[  3  16  -5 -16  -1   2  -6   2 -20   0 -22  -1 -49  -3  -6  -8 -11  -2
  -2 -43 -27 -35  50  13   0  -6 -31   2  23  -6  24  11   4  12]
ravu
[ 13 -22  -7  11 -41  30   0 -23  -4   7 -19 -17   6   8   0 -13   5  -9
  17 -40 -36  -6  -6 -46  12 -13  -4  18  -2  14 -15  15   9   5]
ravu
[ -1  37  -6  25  -1 -50  -5  -6 -24 -24 -27  33  -6  -9 -24 -11   9 -46
 -19 -53 -12  16  30  22 -77 -18 -27 -27  43  15  28  -2  37 -35]
mopuz
[-34 -20   4 -23  11  35  30 -17   4  14  66   9 -15  20  13   0 -34  -6
 -10  45  28   3 -31 -29 -11   4  29  27 -13   1 -19  -1  26  15]
bana
[  3 -37 -21   3  -5  41 -47 -13 -11  20 -40  10 -42  17 -24 -53  10  40
  41 -43 -13 -17  20 -22 -59 -13  26  20  42  37 -32  56  34  -3]
bana
[-28  15 -16  18 -19  14   4 -29  -9  26  50 -35  48 -16 -28 -17  -1 -35
  15   1   3  -2  -5 -40 -22 -15  18 -10  18 -17  16  20  30  -9]
bana
[ 44 -14 -36  28 -53  18 -10  49  47 -11 -81  -9  54   1   3  69  -5  21
  23 -27 -23  14  -9 -13  78  -5 -41 -51 -13  17 -13 -25 -45  22]
bik
[ 10  -5  58   6  18 -45  11 -29  14 -20  85  30  15  -4  28 -11   1 -25
   5  47  41  21 -48  -3 -10   2  44  10 -14  31 -32 -15  22 -59]
bik
[ 13  18 -21   1  -4  34 -37 -15 -27  10  20  -6  17 -16  -5  -5 -38   0
  10  -8 -41   2  19 -46  50 -14  14 -12  16 -50  20  -3 -25  19]
vevil
[  4 -12  22   5  14 -26  52   4  33   5  60 -11 -11  19  17 -10   2 -24
 -17   8  38  55 -17  13 -38   8 -22 -10 -19 -26 -27  -2   1 -26]
bik
[-48  -2   1  62  23  10  25  47  -1  28  17  17  -5  16  -4   6 -27 -33
 -27 -38  35  90 -26  25 -44   1 -32 -24  21  31   4   3  22  -6]
kaz
[ 28 -37  -7  15   6  15 -33  -7   7  -3 -61  14   7  -6   7  -3 -30   3
  63  -9  -7  22  15 -13  34  -1   8 -38  19 -30 -27  -1 -39  -8]
bik
[-22   6 -12 -39  31   3 -10 -20 -11  -1  20  32 -36   3 -10 -18 -29  -6
   6   9  16 -21  32   1 -32  -7   8  -5  30 -15   5   5  22  10]
bana
[-16  -9 -12 -32  28  -3   0  10   8  26 -21 -10 -71  -4 -48 -20 -16   1
  50 -21  32 -17  50  26 -15   1 -27  -4  27 -29  12  -8  -2   4]
loga
[-19  20 -30 -67 -12   5  22 -48 -30  -9  72 -24 -37  34  14 -40 -14  -1
 -21 -26 -19 -33  23 -41 -20   4 -35  30 -29 -34 -14 -13  18  25]
vevil
[-18  -9  22  21 -24   0  -7 -50  -4  28  35 -24  50   6  -7 -47  39   3
  18   2  16 -17 -37 -25 -75  -3  54  20  26  34 -28  48  58 -42]
bana
[  0 -18  29  -7 -24  -5  33 -18  40  26   9 -45  21   3   4  13  13  12
  27  17  31 -19 -42  -6   3  18  12  18 -21   4 -23 -23  11 -22]
loga
[-13  13 -11   8 -42  27 -28  -6 -27  24 -27 -12  39  37  -7 -30  10  14
  19 -64 -24 -19  -8 -21 -61  -5 -25   0  47  29 -22   9  44  16]
loga
[ 42  15  38  17 -16 -29  18  61  45   0 -90   7 -28   5  15  38  16  33
 -42 -63  -4  -6   1  72 -67  14 -63  -3   3  69   6  -2  25 -28]
loga
[-30   2 -51   4   4  14 -36 -11 -26  12 -27   3  11   0   5   0 -37  -8
  45 -24 -21  -6  32 -22  11  -7   9 -42  26 -48   2  -3 -11  34]
bana
[ -7 -17 -11   1  -6   4  23  -7  11  -9 -11  -1 -17  -2  35  23 -38  -8
   6 -13 -18  -1  -3 -13  20   4 -10  -1 -38   5  -3 -25   9   5]
bana
[ -9   9  -6 -36  -3  23  46  10 -17   9  26 -20 -81  -9 -16   5 -31 -19
 -12 -27 -15 -29  40  -1  19   4 -42  32 -18  -7  36   2   9  18]
ravu
[-21  -8  42  24  12   6  27   0  -7  40  48 -14  -6  11  16  -3   1  -7
 -12  20  26  16 -30   6 -12   6  37  29   6   3  -4  21  14   2]
ravu
[ 18 -39 -20  32  11  37  -4  25  11  15 -33   9 -64 -12 -47  -5 -16 -14
  26 -34   2  63  24 -10  18 -16 -19  -8  18   2  -5  12 -16  -6]
mopuz
[ 69 -25 -12   5 -53  21 -18   8  73  -5 -43 -32  37  27  25  14  37  57
   4 -42 -42  -3 -24 -28  19   5 -31  -4 -40  -2 -52 -15 -20  13]
loga
[-50  31 -31 -46   6  -9  -2 -50 -41  -3  25  -2 -40  -6 -19 -39 -34 -17
  26 -27   7 -45  57   2 -27  11 -31 -13  23 -47  27 -20  17   5]
kaz
[-37  33  -9 -41   7 -12  93  21  -1  12  22 -26 -60   0 -48  21  -6 -28
 -32   4  59 -30  39  39 -46  17 -65  15  -2   2  32 -22  29  -4]
mopuz
[ -17  -11  -43  -60    9   46   56   35    1   20  -19  -18 -107    1
  -65   16  -22    6   10   -7   34  -23   63   13    7   11  -61   15
    3  -11   15   -9   -7   29]
mopuz
[ 15 -13   0  18 -20  42 -65 -18   2  11 -34   7  11   9  21 -18   2  56
   9 -22 -31  -4  -9 -11  11   6  26  -7  34 -10 -19  12 -12   7]
kaz
[  3 -28 -24  -1  41  -2 -41  24  -8   2 -79  43 -57   9  -1   0 -38  12
  35 -50 -14  32  50  21   9 -10 -11 -25  31  -7  -8   0 -29  11]
vevil
[  3 -41  38  31 -10  -2  48  42  64  30 -45  -8  43  33  32  56  38  18
 -22  20  41  30 -64  28  -4  13  14   8 -20  51 -44   4  -7  -1]
ravu
[  7  -6  -1  24 -23  -6  11   3   4 -14 -74  -7  42   6  35  42 -33  -1
  10 -41 -31 -10  -6  -2  18   5 -43 -16 -20   3 -14 -18  -9   4]
kepu
[-13   3   4 -34  -6 -12   7 -35  11   8  63 -31   6 -21 -43  -5   3  -4
  45  29  23 -58  14 -20  26  -1  13  32 -11 -19  -2   5   1 -19]
kepu
[-53  58   6  23  16 -71 -12  22   8  11  -4  31  69   9   2  27  22 -18
 -26 -28  45  12   1  79 -71  10 -21 -60  44  30  21 -13  25 -15]
kaz
[ 10 -23 -47 -12  22  16   1  67  22  30 -58 -11 -67  32 -16   6  10  43
   1 -71   5  36  44  28 -22   6 -54 -15  -2  -1 -31  31 -33  28]
vevil
[-21 -15  -4 -59  34  -7   0 -52 -29   5  35   4 -94   5 -19 -53 -29   6
  37  -5  19 -36  45 -11 -15   1  16  41   4 -15  -5  -2  17 -13]
vevil
[ 19 -39   4 -10   8  14  21 -18  15  -9   8  -4 -43  -5  18   8 -38   3
  13   6 -10  19 -12 -34  55   1  11  24 -46  -6 -14 -23 -18 -13]
vevil
[ 15  -8  10  31  -4   0 -10   1  -6   0 -34  19  34  14  15  -3  -3 -11
 -12 -49 -18  47 -21 -13 -24 -13 -11 -12  15  47 -21  10  16 -18]
vevil
[ 24 -10  -2   1  -6   4 -18 -44 -18 -18  -7  18 -45 -10 -28 -47   4 -11
  19 -35 -19   1  27 -25 -36 -16  -6   8  27  10  -7   5  27 -36]
mopuz
[ 35 -43  -4  13  31   2   7  22  43  -6 -15  16 -72  10   8   6 -34   2
  -4 -37 -13  59  23   8  -4  -6 -46   3 -37 -33 -26  17 -34   4]
kepu
[ 42 -27 -17  26   8  -8 -27  20  37  -8 -61  25 -28  27  21   4  22  26
  -9 -48 -18  56  16  18 -27  -2 -25 -30  -5 -10 -45   0 -26   5]
mopuz
[ 45 -68 -21  -9  -3  52 -39  -9  16 -16 -78  17 -40  29  33  -7 -30  56
  39 -39 -49   3   0 -47  65  -2  15  29 -24   9 -61  -9 -27   8]
vevil
[ 21 -28  -3  19 -34  31 -79 -51 -34   0 -55  31  34  43  39 -52  15  28
  36 -54 -55 -15 -10 -52 -24 -20  31   8  40  32 -66  23  18  15]
ravu
[-19  -1   7 -22  26 -18  30 -21  20   4  81   7 -57  12   9 -34  -3 -13
 -28  -9  30  37   7  17 -58  17 -25   8 -23 -31 -13  -3  12 -16]
kaz
[-21   0 -23 -26  -7   2 -41 -14  -4  22  27 -12  38  13 -23  -9  22  29
  48   8  11 -33   5 -19  31  -3  35  -3  27  -6 -25   6 -14   8]
vevil
[ 10  13  11  -1 -19  22  10 -11 -24   2  31 -12   2 -10   6  -5 -33 -14
   5   1 -13  -3   2 -22  13   2 -10  -4  12 -19  13  -5   3  -4]
bik
[ 74 -53  13 -26 -27  21   9 -32  61 -34 -16  -9 -69 -14  16   7 -29  26
  28  -9 -40 -16 -11 -48  59   2 -10  43 -73   5 -21 -38  -9 -24]
loga
[-10  39  49  59   1 -55  16  23  -1  -4 -41  31  88  19  56  44   5 -18
 -59 -16  -6  13 -32  56 -67   5  -4 -40  29  29  20   6  25 -17]
ravu
[  6  -6   2  55 -23   7  -3   8   7  14 -45 -24  56  -7 -25  12  -4 -16
  17 -36 -15  18  -4 -11 -17 -15 -28 -20  19   9   2  33   0 -16]
kepu
[ 39 -15 -10 -15   8  16   3  39  24 -27 -81  42 -33  18  18  35 -34  25
 -26 -43 -23  12  20   9  17  -1 -51  -5  -8  34 -15 -17 -14   9]
vevil
[ 29 -18  14  36  28  26 -31  24 -11  -5 -40  42 -44  -1  22  14 -70  10
  -3 -41 -39  38  18   3   9  -9 -19   2   8  -3  -1  18 -14  12]
kepu
[ 10 -23   7 -15  34 -10 -14 -33  -9 -25 -18  20 -71 -10  -1 -17 -60  -4
  37 -21 -18 -16  45  -1   5  -6 -19   7  -6 -25  -2   6  -7 -21]
kepu
[ 19  23  38  47   4 -42  -7   3  12 -16  14  36  40 -11  12   5 -10 -51
 -26 -27  -7  58 -37   5 -54 -18 -13 -28  11  34  10 -14  33 -40]
loga
[ 14 -28  13 -10 -61  45  25 -21  20   1  56 -37  51  14  30  17   0  21
  24  40   1 -19 -65 -63  71  13  12  23 -44  29 -53 -27  -3  -2]
bik
[ 15 -23 -13  19  13  -8  -7  62  55 -11 -47  36 -50  -3  -3  40  -4  22
  -6 -44   8  48   9  46  23   5 -42 -25 -14  46  -4 -14 -21  -6]
kaz
[-44 -12 -13  13  11  -6  -3   5 -12  34 -32  -3  15  22  10  11 -10 -18
  34 -18  15  11  10  12   1  -1   7 -25  27 -28 -13  -2 -15  26]
ravu
[ 40   0  35   1 -21   9 -31 -22  24  14   3 -17  32 -13   0 -10  20  30
  16   7 -14 -21 -21 -12   2   2  28   6  17  -7  -6   2   3 -19]
loga
[-17  20  17   6  21 -41  54   9  -4  14  29 -12 -20 -17 -39  -8   3 -48
 -21 -28  32  27  12  23 -58  -7 -26   7   8  26  33  16  35 -49]
vevil
[-24   4  -8 -12 -31   3  61 -25   1   8   0 -68  21  -5  -9  22 -26  -9
  22  -7   2 -58   2 -18  27  14 -41  18 -36 -25  10 -18   8   0]
kepu
[-10  11  -5 -76 -18  28  82 -22 -11 -35  34 -40 -46   6 -18   7 -48 -11
 -13 -15 -19 -77  37 -20  42  10 -95  46 -39  -2  23 -19  28  12]
kepu
[   4    7  -38  -69  -58   41  -15  -50  -13   -9  -24  -33   13   13
  -15   -9    4   16   31  -11  -42 -102   44  -52   52   -7  -18   18
   19  -37   -7   -8   -9   39]
ravu
[   6  -24    7  -50    4   12   85   27   38    0  -16  -18 -114    4
  -39   16    6   16  -17    1   47  -29   32   35  -17   20  -54   49
  -26   34   -4  -12   17  -22]
mopuz
[-38   6  -9 -27 -17  26  66  -5  11  36  44 -54  19   2 -44  19  16 -12
   2  55  57 -26  -8 -10  12  14  -4  11   2 -25   5 -23   2  12]
mopuz
[ -3  18 -19 -18 -25  32 -32 -55 -18  11  54 -32  27 -28 -14 -21 -12   5
  28  24 -32 -50  16 -53  31  -9  42  -3  19 -58  24  14   2  11]
bana
